Below is a small trained network, with its code and all its weights. Each question gives an input and a class and asks what happens when units are switched off, that is, made to give their printed mean instead of their output.

import numpy as np


def w(rows, s, z=0):
    codes = np.array(rows[::2]) - 128.0
    scale = np.full(codes.shape[1], s)
    scale[-1] = z or s
    return codes * scale


def norm(h):
    return h / np.sqrt((h * h).mean(-1, keepdims=True) + 1e-5)


def f(y):
    return y / 2 * (1 + np.tanh(0.7978845608 * (y + 0.044715 * y**3)))


def log_softmax(a):
    a = a - a.max(-1, keepdims=True)
    return a - np.log(np.exp(a).sum(-1, keepdims=True))


def net(x, mask):
    res = np.array(x, float).reshape(1, 8) / 4 @ E
    u = 0
    for l in range(4):
        y = f(norm(res) @ A[l][:, :-1].T + A[l][:, -1])
        res = res + np.where(mask[u : u + 10], y, B[l][:, -1]) @ B[l][:, :-1]
        u += 10
    return log_softmax(norm(res)[-1] @ U[:, :-1].T + U[:, -1])


A, B = {}, {}
E = w([
[129,126,129,127,127,128,128],'x0',
[224,96,157,72,156,151,22],'x1',
[91,1,207,79,98,117,160],'x2',
[166,110,167,170,33,78,83],'x3',
[126,127,129,128,128,129,128],'x4',
[127,128,129,129,128,124,128],'x5',
[127,127,123,129,128,127,127],'x6',
[128,130,126,127,127,130,127],'x7',
],0.0036)
A[0] = w([
[142,120,135,148,129,150,146,92],'0.n1',
[154,137,141,148,140,135,123,51],'0.n2',
[143,169,188,111,129,125,181,90],'0.n3',
[105,137,122,96,127,98,83,153],'0.n4',
[110,242,89,201,122,100,145,107],'0.n5',
[150,156,153,188,2,105,84,146],'0.n6',
[62,134,189,176,126,145,154,115],'0.n7',
[130,128,131,134,141,123,123,81],'0.n8',
[179,219,171,155,175,158,53,11],'0.n9',
[161,131,159,111,144,110,78,86],'0.n10',
],0.0058,0.0012)
B[0] = w([
[143,127,133,129,134,115,146,122],'0.n1',
[178,118,127,106,137,102,125,123],'0.n2',
[126,124,88,147,129,132,127,125],'0.n3',
[122,129,123,120,117,155,105,137],'0.n4',
[132,117,253,160,148,224,134,252],'0.n5',
[126,132,149,226,121,42,87,238],'0.n6',
[121,162,83,104,92,130,179,159],'0.n7',
[138,120,121,126,134,118,124,121],'0.n8',
[120,148,27,79,110,76,146,223],'0.n9',
[168,109,94,109,90,223,82,159],'0.n10',
],0.0069,0.0036)
A[1] = w([
[107,67,115,149,163,162,74,102],'1.n1',
[152,174,2,136,153,95,86,90],'1.n2',
[219,130,134,96,91,73,76,5],'1.n3',
[165,105,125,149,119,113,159,135],'1.n4',
[60,75,74,146,106,61,202,106],'1.n5',
[115,96,138,124,162,134,81,106],'1.n6',
[169,111,84,40,140,167,110,102],'1.n7',
[125,112,161,95,169,105,74,135],'1.n8',
[118,117,131,185,44,93,143,28],'1.n9',
[140,151,109,50,87,200,192,206],'1.n10',
],0.0082,0.0011)
B[1] = w([
[150,107,154,129,122,133,181,157],'1.n1',
[204,206,71,130,105,133,74,250],'1.n2',
[10,83,60,146,128,163,161,234],'1.n3',
[111,153,145,105,121,140,118,134],'1.n4',
[109,131,120,92,94,41,30,238],'1.n5',
[145,120,135,120,124,139,180,149],'1.n6',
[173,170,233,108,102,71,130,255],'1.n7',
[164,110,122,134,127,158,191,162],'1.n8',
[183,188,166,19,99,168,148,220],'1.n9',
[177,97,73,111,254,95,152,248],'1.n10',
],0.0088,0.0036)
A[2] = w([
[69,12,114,155,63,180,136,67],'2.n1',
[113,65,82,50,137,185,61,109],'2.n2',
[120,108,147,116,39,244,155,112],'2.n3',
[75,109,3,177,112,144,41,34],'2.n4',
[56,86,60,77,187,108,87,4],'2.n5',
[96,92,94,169,205,182,159,95],'2.n6',
[114,113,135,133,212,169,184,79],'2.n7',
[63,131,75,151,199,201,175,82],'2.n8',
[37,60,108,174,111,105,178,148],'2.n9',
[109,54,67,105,111,148,182,88],'2.n10',
],0.0062,0.0012)
B[2] = w([
[143,144,162,170,169,157,8,189],'2.n1',
[106,155,144,174,107,136,138,187],'2.n2',
[137,99,86,176,144,94,87,237],'2.n3',
[117,61,123,125,91,165,207,248],'2.n4',
[125,145,114,202,143,110,152,238],'2.n5',
[81,137,144,72,99,150,87,176],'2.n6',
[92,115,119,96,96,156,110,212],'2.n7',
[102,124,130,76,126,167,71,181],'2.n8',
[231,125,141,155,163,101,73,176],'2.n9',
[159,105,174,173,112,118,110,158],'2.n10',
],0.011,0.0017)
A[3] = w([
[85,55,137,144,73,173,170,165],'3.n1',
[131,151,104,209,201,142,163,96],'3.n2',
[196,134,145,161,107,81,161,110],'3.n3',
[86,153,69,98,99,127,176,125],'3.n4',
[133,46,188,92,133,167,254,9],'3.n5',
[79,77,127,73,127,205,104,65],'3.n6',
[129,194,103,162,91,151,93,85],'3.n7',
[124,100,84,188,44,191,192,127],'3.n8',
[69,110,43,233,209,26,175,29],'3.n9',
[123,167,209,251,159,121,187,15],'3.n10',
],0.0088,0.0013)
B[3] = w([
[232,217,72,81,145,105,125,159],'3.n1',
[159,161,136,63,32,82,81,171],'3.n2',
[72,146,84,131,165,199,114,209],'3.n3',
[140,54,194,159,121,170,63,169],'3.n4',
[175,42,246,123,171,128,226,185],'3.n5',
[53,161,106,139,204,186,124,169],'3.n6',
[109,54,146,111,175,111,220,197],'3.n7',
[130,99,65,172,48,186,157,190],'3.n8',
[54,1,24,104,186,66,172,253],'3.n9',
[58,187,156,212,106,107,210,214],'3.n10',
],0.0091,0.0039)
U = w([
[26,181,120,78,228,243,78,247],'0',
[58,20,41,95,180,38,153,109],'1',
[55,212,193,231,71,141,222,193],'2',
[99,170,181,40,28,33,61,56],'3',
[254,239,74,51,173,136,108,246],'4',
[202,53,247,96,202,141,229,4],'5',
[178,93,15,192,26,213,172,106],'6',
[178,73,190,230,129,154,2,40],'7',
],0.008,0.00035)

Each question gives the input, the list of numbers given to net, and the class t.
The units are the neurons (one row each of A and B). Each row of codes is followed by its name. A weight is (code - 128) times the scale printed after its matrix; where a second scale follows, it is the last column's (A, B and U).
mask holds one flag per neuron, layer by layer. A switched-off neuron (its flag False) gives its mean, the last column of its row in B, instead of its output. The means were averaged over made-up inputs and are rounded, as every weight is.
A unit's drop is (log p(t) with every unit on - log p(t) with that unit switched off) / (log p(t) with every unit on - log p(t) with every unit switched off).
The circuit of an input: a set's keep is (log p(t) with only the set's units on - log p(t) with every unit switched off) / (log p(t) with every unit on - log p(t) with every unit switched off). Starting from the 12 units with the biggest drops (on a tie, the unit counted first), units are removed one at a time, each time the one whose removal leaves the highest keep (on an exact tie, the one counted first), for as long as the keep stays at least 0.8.
units of the circuit, in order: the units of the circuit, biggest drop first
unit that matters most: the unit with the biggest drop
k most important neurons: the k neurons with the biggest drops, biggest first
top k neurons in layer l: the k neurons of layer l with the biggest drops, biggest first
input [-3,-4,-5,0,1,3,1,7], class 0: units of the circuit, in order -> (0.n5; 1.n7; 2.n8)
input [6,0,8,4,-5,8,6,-7], class 3: units of the circuit, in order -> (0.n5; 1.n5; 3.n9)
input [-8,2,-6,5,-5,7,-7,6], class 6: unit that matters most -> 0.n9
input [-5,-5,-2,4,-6,-8,3,-5], class 2: units of the circuit, in order -> (0.n5; 3.n10)
input [4,0,0,5,-5,8,0,7], class 2: top 2 neurons in layer 0 -> (0.n6; 0.n9)
input [3,0,3,7,-1,3,-8,-5], class 3: 4 most important neurons -> (1.n9; 0.n5; 0.n6; 3.n9)
input [-8,3,-1,-6,2,0,2,5], class 4: units of the circuit, in order -> (0.n5; 1.n2)
input [-3,3,-4,1,4,-4,-7,2], class 6: 3 most important neurons -> (1.n3; 2.n4; 1.n9)
input [-1,0,-6,2,5,3,-1,-2], class 2: units of the circuit, in order -> (0.n5; 3.n10)
input [2,-6,0,-8,3,0,2,3], class 0: top 3 neurons in layer 2 -> (2.n8; 2.n6; 2.n7)
input [-2,7,2,2,3,2,-1,-2], class 7: 2 most important neurons -> (1.n3; 2.n1)
input [1,4,1,-2,-4,6,4,6], class 5: top 2 neurons in layer 0 -> (0.n6; 0.n7)
input [4,-6,0,-5,2,8,-7,6], class 0: top 3 neurons in layer 0 -> (0.n9; 0.n5; 0.n6)
input [6,-8,3,3,-8,-7,8,-5], class 3: 2 most important neurons -> (1.n5; 1.n9)
input [-1,0,-1,8,-6,0,7,-8], class 2: unit that matters most -> 0.n6
input [-4,-7,2,5,-2,3,6,5], class 3: 2 most important neurons -> (1.n5; 1.n9)
input [-8,-2,-7,0,5,7,-1,-8], class 0: 4 most important neurons -> (0.n5; 1.n7; 0.n6; 1.n2)
input [3,0,-1,-3,-7,-8,-4,-4], class 0: 2 most important neurons -> (0.n10; 1.n5)
input [4,-7,0,1,-3,1,-1,5], class 2: 2 most important neurons -> (0.n10; 0.n5)
input [-8,-2,-2,-2,4,6,3,-4], class 0: unit that matters most -> 1.n7
input [-5,-5,0,1,1,-1,-2,-2], class 2: 2 most important neurons -> (1.n3; 0.n5)
